Here is a tiny trained network, its code and every weight. The questions are about switching its units off for an input and a target symbol, where a switched-off unit gives its printed mean instead of its output.

import numpy as np


def w(rows, s, z=0):
    codes = np.array(rows[::2]) - 128.0
    scale = np.full(codes.shape[1], s)
    scale[-1] = z or s
    return codes * scale


def f(y):
    return np.maximum(y, 0)


def softmax(a):
    e = np.exp(a - a.max(-1, keepdims=True))
    return e / e.sum(-1, keepdims=True)


def log_softmax(a):
    a = a - a.max(-1, keepdims=True)
    return a - np.log(np.exp(a).sum(-1, keepdims=True))


def net(x, mask):
    ids = ['αγεζηθμξπστφψω'.index(c) for c in x.split()]
    T = len(ids)
    res = E[ids] + P[:T]
    u = 0
    for l in range(2):
        r = res
        for j in range(3):
            rows = slice(3 * j, 3 * j + 3)
            q, k, v = (r @ M[l][rows].T for M in (Q, K, V))
            z = softmax(np.where(np.tri(T) > 0, q @ k.T / 3**0.5, -1e9)) @ v
            o = O[l][rows]
            res = res + np.where(mask[u + j], z, o[:, -1]) @ o[:, :-1]
        u += 3
        y = f(res @ A[l][:, :-1].T + A[l][:, -1])
        res = res + np.where(mask[u : u + 4], y, B[l][:, -1]) @ B[l][:, :-1]
        u += 4
    return log_softmax(res[-1] @ U[:, :-1].T + U[:, -1])


Q, K, V, O, A, B = {}, {}, {}, {}, {}, {}
E = w([
[149,121,102],'α',
[119,124,126],'γ',
[147,94,190],'ε',
[120,119,132],'ζ',
[145,98,188],'η',
[254,114,111],'θ',
[155,117,95],'μ',
[146,86,194],'ξ',
[114,123,133],'π',
[108,129,127],'σ',
[119,119,126],'τ',
[152,80,189],'φ',
[164,136,38],'ψ',
[98,194,158],'ω',
],0.024)
P = w([
[240,100,89],'0',
[160,142,119],'1',
[172,139,86],'2',
[160,155,77],'3',
[132,173,95],'4',
[145,176,67],'5',
[124,195,81],'6',
[133,200,54],'7',
[116,219,65],'8',
[118,236,56],'9',
[110,254,52],'10',
[79,245,77],'11',
[82,189,98],'12',
],0.0054)
Q[0] = w([
[104,122,145],'L0H0',
[66,121,136],'L0H0',
[119,86,138],'L0H0',
[72,77,146],'L0H1',
[153,123,6],'L0H1',
[148,98,128],'L0H1',
[127,126,154],'L0H2',
[51,139,157],'L0H2',
[187,141,156],'L0H2',
],0.016)
K[0] = w([
[114,170,170],'L0H0',
[109,129,115],'L0H0',
[95,44,106],'L0H0',
[69,23,170],'L0H1',
[126,240,94],'L0H1',
[207,168,144],'L0H1',
[113,139,182],'L0H2',
[1,150,147],'L0H2',
[186,82,88],'L0H2',
],0.009)
V[0] = w([
[193,61,206],'L0H0',
[121,145,181],'L0H0',
[47,120,127],'L0H0',
[146,196,167],'L0H1',
[70,93,132],'L0H1',
[145,95,75],'L0H1',
[96,82,95],'L0H2',
[142,61,8],'L0H2',
[155,161,145],'L0H2',
],0.011)
O[0] = w([
[103,75,140,156],'L0H0',
[25,114,63,80],'L0H0',
[158,63,89,26],'L0H0',
[105,253,135,115],'L0H1',
[121,134,111,63],'L0H1',
[94,39,41,193],'L0H1',
[187,85,132,101],'L0H2',
[53,142,156,247],'L0H2',
[138,129,123,160],'L0H2',
],0.0067,0.011)
A[0] = w([
[224,130,134,167],'L0N0',
[155,2,111,3],'L0N1',
[133,19,158,92],'L0N2',
[56,95,213,120],'L0N3',
],0.007,0.0041)
B[0] = w([
[254,208,91,244],'L0N0',
[138,118,190,145],'L0N1',
[113,185,80,185],'L0N2',
[122,39,71,252],'L0N3',
],0.0057,0.0025)
Q[1] = w([
[124,1,191],'L1H0',
[121,73,113],'L1H0',
[233,22,108],'L1H0',
[50,142,56],'L1H1',
[151,5,159],'L1H1',
[73,58,41],'L1H1',
[43,150,122],'L1H2',
[74,9,166],'L1H2',
[235,65,150],'L1H2',
],0.0083)
K[1] = w([
[180,126,149],'L1H0',
[190,171,56],'L1H0',
[106,148,235],'L1H0',
[220,207,1],'L1H1',
[74,77,186],'L1H1',
[254,179,51],'L1H1',
[25,219,59],'L1H2',
[180,123,101],'L1H2',
[171,40,122],'L1H2',
],0.0075)
V[1] = w([
[77,151,163],'L1H0',
[74,46,61],'L1H0',
[198,109,135],'L1H0',
[66,160,101],'L1H1',
[2,152,115],'L1H1',
[198,114,123],'L1H1',
[106,123,100],'L1H2',
[130,110,234],'L1H2',
[158,195,189],'L1H2',
],0.011)
O[1] = w([
[157,80,197,72],'L1H0',
[165,167,161,149],'L1H0',
[159,253,105,165],'L1H0',
[100,179,69,73],'L1H1',
[111,224,139,2],'L1H1',
[207,187,135,202],'L1H1',
[137,210,12,130],'L1H2',
[237,171,156,68],'L1H2',
[167,244,29,118],'L1H2',
],0.0045,0.0079)
A[1] = w([
[82,119,251,113],'L1N0',
[3,165,195,255],'L1N1',
[119,225,92,236],'L1N2',
[13,233,116,156],'L1N3',
],0.0061,0.0023)
B[1] = w([
[93,2,152,186],'L1N0',
[135,103,51,208],'L1N1',
[75,171,171,254],'L1N2',
[115,96,138,218],'L1N3',
],0.0099,0.004)
U = w([
[140,159,138,44],'α',
[162,147,132,30],'γ',
[166,136,128,35],'ε',
[83,109,9,220],'ζ',
[108,224,157,252],'η',
[215,210,179,224],'θ',
[169,131,158,31],'μ',
[157,146,125,149],'ξ',
[150,158,132,43],'π',
[149,150,131,118],'σ',
[162,153,126,19],'τ',
[101,100,138,88],'φ',
[152,156,144,97],'ψ',
[161,141,182,69],'ω',
],0.015,0.0044)

Each question gives the input, a string of symbols that net reads in full, and the target symbol t.
The units are the heads (3 rows each of Q, K, V and O) and the neurons (one row each of A and B). Each row of codes is followed by its name. A weight is (code - 128) times the scale printed after its matrix; where a second scale follows, it is the last column's (O, A, B and U).
mask holds one flag per unit, layer by layer, with each layer's heads first. A switched-off unit (its flag False) gives its mean, the last column of its rows in O or B, instead of its output. The means were averaged over made-up inputs and are rounded, as every weight is.
A unit's drop is (log p(t) with every unit on - log p(t) with that unit switched off) / (log p(t) with every unit on - log p(t) with every unit switched off).
The circuit of an input: a set's keep is (log p(t) with only the set's units on - log p(t) with every unit switched off) / (log p(t) with every unit on - log p(t) with every unit switched off). Starting from the 12 units with the biggest drops (on a tie, the unit counted first), units are removed one at a time, each time the one whose removal leaves the highest keep (on an exact tie, the one counted first), for as long as the keep stays at least 0.8.
circuit, biggest first: the units of the circuit, biggest drop first
top k neurons: the k neurons with the biggest drops, biggest first
k most important neurons of layer l: the k neurons of layer l with the biggest drops, biggest first
drop when u is switched off: that unit's drop, to one decimal
input ξ ψ π ψ φ ψ ψ ψ ψ η, target φ: circuit, biggest first => L1N0, L1H2
input ψ ψ ψ π, target ζ: circuit, biggest first => L1H2, L1N1
input θ ξ φ ψ μ ψ ψ μ φ ξ, target φ: circuit, biggest first => L1N0, L0N0
input ω ψ ξ ψ ψ μ φ τ γ ω α, target η: circuit, biggest first => L0H1, L1H1
input π θ θ ψ η, target ζ: circuit, biggest first => L1N1, L0N0, L1H0, L0N3
input ψ θ ω ξ ω τ γ, target η: top 3 neurons => L1N2, L0N3, L1N0
input ψ θ θ φ ξ, target ζ: circuit, biggest first => L0H0, L1N1, L0N0, L1H0
input ψ ξ η, target φ: circuit, biggest first => L0H0, L1N0
input η γ ξ φ ω ψ α, target η: most important neuron of layer 1 => L1N2
input θ θ ω ξ ε, target ζ: circuit, biggest first => L0H0, L1N1, L1H0
input θ ψ ξ φ, target ζ: top 2 neurons => L0N0, L1N1
input ψ τ ψ ψ θ ψ ψ ψ θ γ φ η, target ζ: circuit, biggest first => L1N1, L1H2
input ζ ψ ψ ψ γ, target ζ: 2 most important neurons of layer 1 => L1N1, L1N2
input ψ μ γ ψ ψ τ ψ ψ ψ γ ψ ξ, target φ: circuit, biggest first => L1N0
input θ η ψ ξ, target ζ: 3 most important neurons of layer 0 => L0N0, L0N3, L0N2
input ψ θ ψ ψ ξ θ θ ψ γ ε, target ζ: drop when L1N1 is switched off => 0.5
input θ ζ θ θ θ α ψ φ, target ζ: drop when L1N1 is switched off => 0.3
input ω η γ, target η: drop when L0H1 is switched off => 1.8
